Below are the code and all the weights of a small trained network. Each question names an input and a class and asks about switching units off, where a switched-off unit gives its printed mean instead of its output.

import numpy as np


def w(rows, s, z=0):
    codes = np.array(rows[::2]) - 128.0
    scale = np.full(codes.shape[1], s)
    scale[-1] = z or s
    return codes * scale


def norm(h):
    return h / np.sqrt((h * h).mean(-1, keepdims=True) + 1e-5)


def f(y):
    return y / 2 * (1 + np.tanh(0.7978845608 * (y + 0.044715 * y**3)))


def log_softmax(a):
    a = a - a.max(-1, keepdims=True)
    return a - np.log(np.exp(a).sum(-1, keepdims=True))


def net(x, mask):
    res = np.array(x, float).reshape(1, 5) / 4 @ E
    u = 0
    for l in range(2):
        y = f(norm(res) @ A[l][:, :-1].T + A[l][:, -1])
        res = res + np.where(mask[u : u + 7], y, B[l][:, -1]) @ B[l][:, :-1]
        u += 7
    return log_softmax(norm(res)[-1] @ U[:, :-1].T + U[:, -1])


A, B = {}, {}
E = w([
[135,180,138,136,66,42,64,78],'x0',
[97,184,50,148,187,153,94,75],'x1',
[189,118,100,110,207,150,122,199],'x2',
[83,122,59,207,75,124,162,158],'x3',
[112,174,109,126,174,97,160,2],'x4',
],0.0091)
A[0] = w([
[132,40,176,110,98,140,122,156,45],'0.n0',
[197,76,183,88,88,187,152,149,206],'0.n1',
[56,81,35,90,181,160,82,125,102],'0.n2',
[39,117,236,189,81,95,124,119,250],'0.n3',
[127,161,249,88,216,120,22,72,38],'0.n4',
[40,255,130,134,143,76,88,76,121],'0.n5',
[64,97,159,37,253,93,162,78,134],'0.n6',
],0.0066,0.0016)
B[0] = w([
[99,174,81,140,142,188,134,87,178],'0.n0',
[63,184,90,175,94,192,217,87,227],'0.n1',
[165,71,225,140,124,87,139,208,186],'0.n2',
[163,123,78,225,2,125,112,169,226],'0.n3',
[80,128,240,41,114,153,51,107,236],'0.n4',
[86,121,153,52,169,15,139,158,253],'0.n5',
[190,107,93,48,104,172,146,98,239],'0.n6',
],0.0094,0.0043)
A[1] = w([
[89,116,170,157,77,63,171,119,253],'1.n0',
[72,218,119,232,114,117,58,111,92],'1.n1',
[88,197,207,58,162,122,52,96,101],'1.n2',
[87,129,73,208,217,147,114,213,159],'1.n3',
[129,218,141,71,165,2,87,85,180],'1.n4',
[116,113,52,58,234,180,192,215,98],'1.n5',
[209,167,182,49,241,156,120,84,97],'1.n6',
],0.0071,0.0022)
B[1] = w([
[133,171,93,179,122,113,103,150,218],'1.n0',
[186,112,125,53,176,76,134,66,176],'1.n1',
[104,114,164,48,100,154,159,219,228],'1.n2',
[163,132,235,109,197,145,61,177,206],'1.n3',
[71,165,105,104,187,146,164,153,255],'1.n4',
[196,87,130,170,190,85,103,89,245],'1.n5',
[136,93,130,131,8,157,128,38,247],'1.n6',
],0.012,0.0055)
U = w([
[33,186,70,77,176,60,154,136,120],'0',
[129,135,89,200,49,51,55,120,185],'1',
[109,136,100,182,85,215,194,185,116],'2',
[85,114,197,5,87,181,119,114,127],'3',
[175,77,174,173,201,157,68,180,235],'4',
[184,49,95,108,149,174,161,39,2],'5',
],0.014,0.0017)

Each question gives the input, the list of numbers given to net, and the class t.
The units are the neurons (one row each of A and B). Each row of codes is followed by its name. A weight is (code - 128) times the scale printed after its matrix; where a second scale follows, it is the last column's (A, B and U).
mask holds one flag per neuron, layer by layer. A switched-off neuron (its flag False) gives its mean, the last column of its row in B, instead of its output. The means were averaged over made-up inputs and are rounded, as every weight is.
A unit's drop is (log p(t) with every unit on - log p(t) with that unit switched off) / (log p(t) with every unit on - log p(t) with every unit switched off).
The circuit of an input: a set's keep is (log p(t) with only the set's units on - log p(t) with every unit switched off) / (log p(t) with every unit on - log p(t) with every unit switched off). Starting from the 12 units with the biggest drops (on a tie, the unit counted first), units are removed one at a time, each time the one whose removal leaves the highest keep (on an exact tie, the one counted first), for as long as the keep stays at least 0.8.
units of the circuit, in order: the units of the circuit, biggest drop first
top k neurons: the k neurons with the biggest drops, biggest first
top k neurons in layer l: the k neurons of layer l with the biggest drops, biggest first
drop when u is switched off: that unit's drop, to one decimal
input [-3,-6,0,-1,8], class 5: units of the circuit, in order -> [1.n2, 0.n5]
input [-1,-7,4,3,-2], class 2: units of the circuit, in order -> [0.n1]
input [4,-5,-3,-4,-8], class 1: units of the circuit, in order -> [1.n2, 0.n3]
input [5,6,6,-2,6], class 3: units of the circuit, in order -> [0.n4, 1.n2]
input [1,-4,5,3,2], class 4: top 2 neurons -> [0.n6, 1.n3]
input [-4,-4,6,5,6], class 4: top 2 neurons -> [0.n4, 1.n3]
input [-7,-4,2,3,2], class 4: top 3 neurons -> [1.n5, 1.n6, 1.n3]
input [7,0,-8,7,7], class 0: top 2 neurons -> [0.n5, 1.n4]
input [-1,-8,4,6,8], class 2: top 4 neurons -> [0.n5, 1.n5, 1.n1, 1.n6]
input [0,3,5,0,6], class 3: top 4 neurons -> [1.n2, 1.n6, 0.n5, 0.n1]
input [7,-7,-4,-4,8], class 0: top 3 neurons in layer 1 -> [1.n4, 1.n6, 1.n0]
input [7,4,-7,3,-1], class 0: top 3 neurons in layer 1 -> [1.n4, 1.n6, 1.n1]
input [-5,-8,-4,4,6], class 2: top 2 neurons in layer 1 -> [1.n5, 1.n6]
input [-2,-6,-8,1,8], class 1: units of the circuit, in order -> [0.n3]
input [-6,-3,-8,2,2], class 2: top 2 neurons -> [1.n5, 0.n5]
input [0,5,-4,0,-8], class 4: top 2 neurons -> [1.n3, 1.n6]
input [7,5,7,-3,2], class 3: top 2 neurons -> [0.n4, 1.n6]
input [3,7,-7,5,0], class 0: top 2 neurons -> [0.n5, 1.n4]
input [6,8,0,-2,-7], class 0: top 2 neurons -> [1.n4, 0.n5]
input [5,5,-6,-3,1], class 0: units of the circuit, in order -> [1.n4]
input [-8,6,-5,8,8], class 4: top 3 neurons in layer 1 -> [1.n3, 1.n6, 1.n4]
input [6,-1,-4,-1,8], class 0: drop when 1.n4 is switched off -> 0.2
input [-6,0,4,5,3], class 4: drop when 0.n2 is switched off -> 0.0
input [-7,-6,-5,-5,-8], class 2: drop when 0.n1 is switched off -> 0.1
input [-1,-5,-2,-8,-7], class 2: top 2 neurons in layer 0 -> [0.n1, 0.n5]
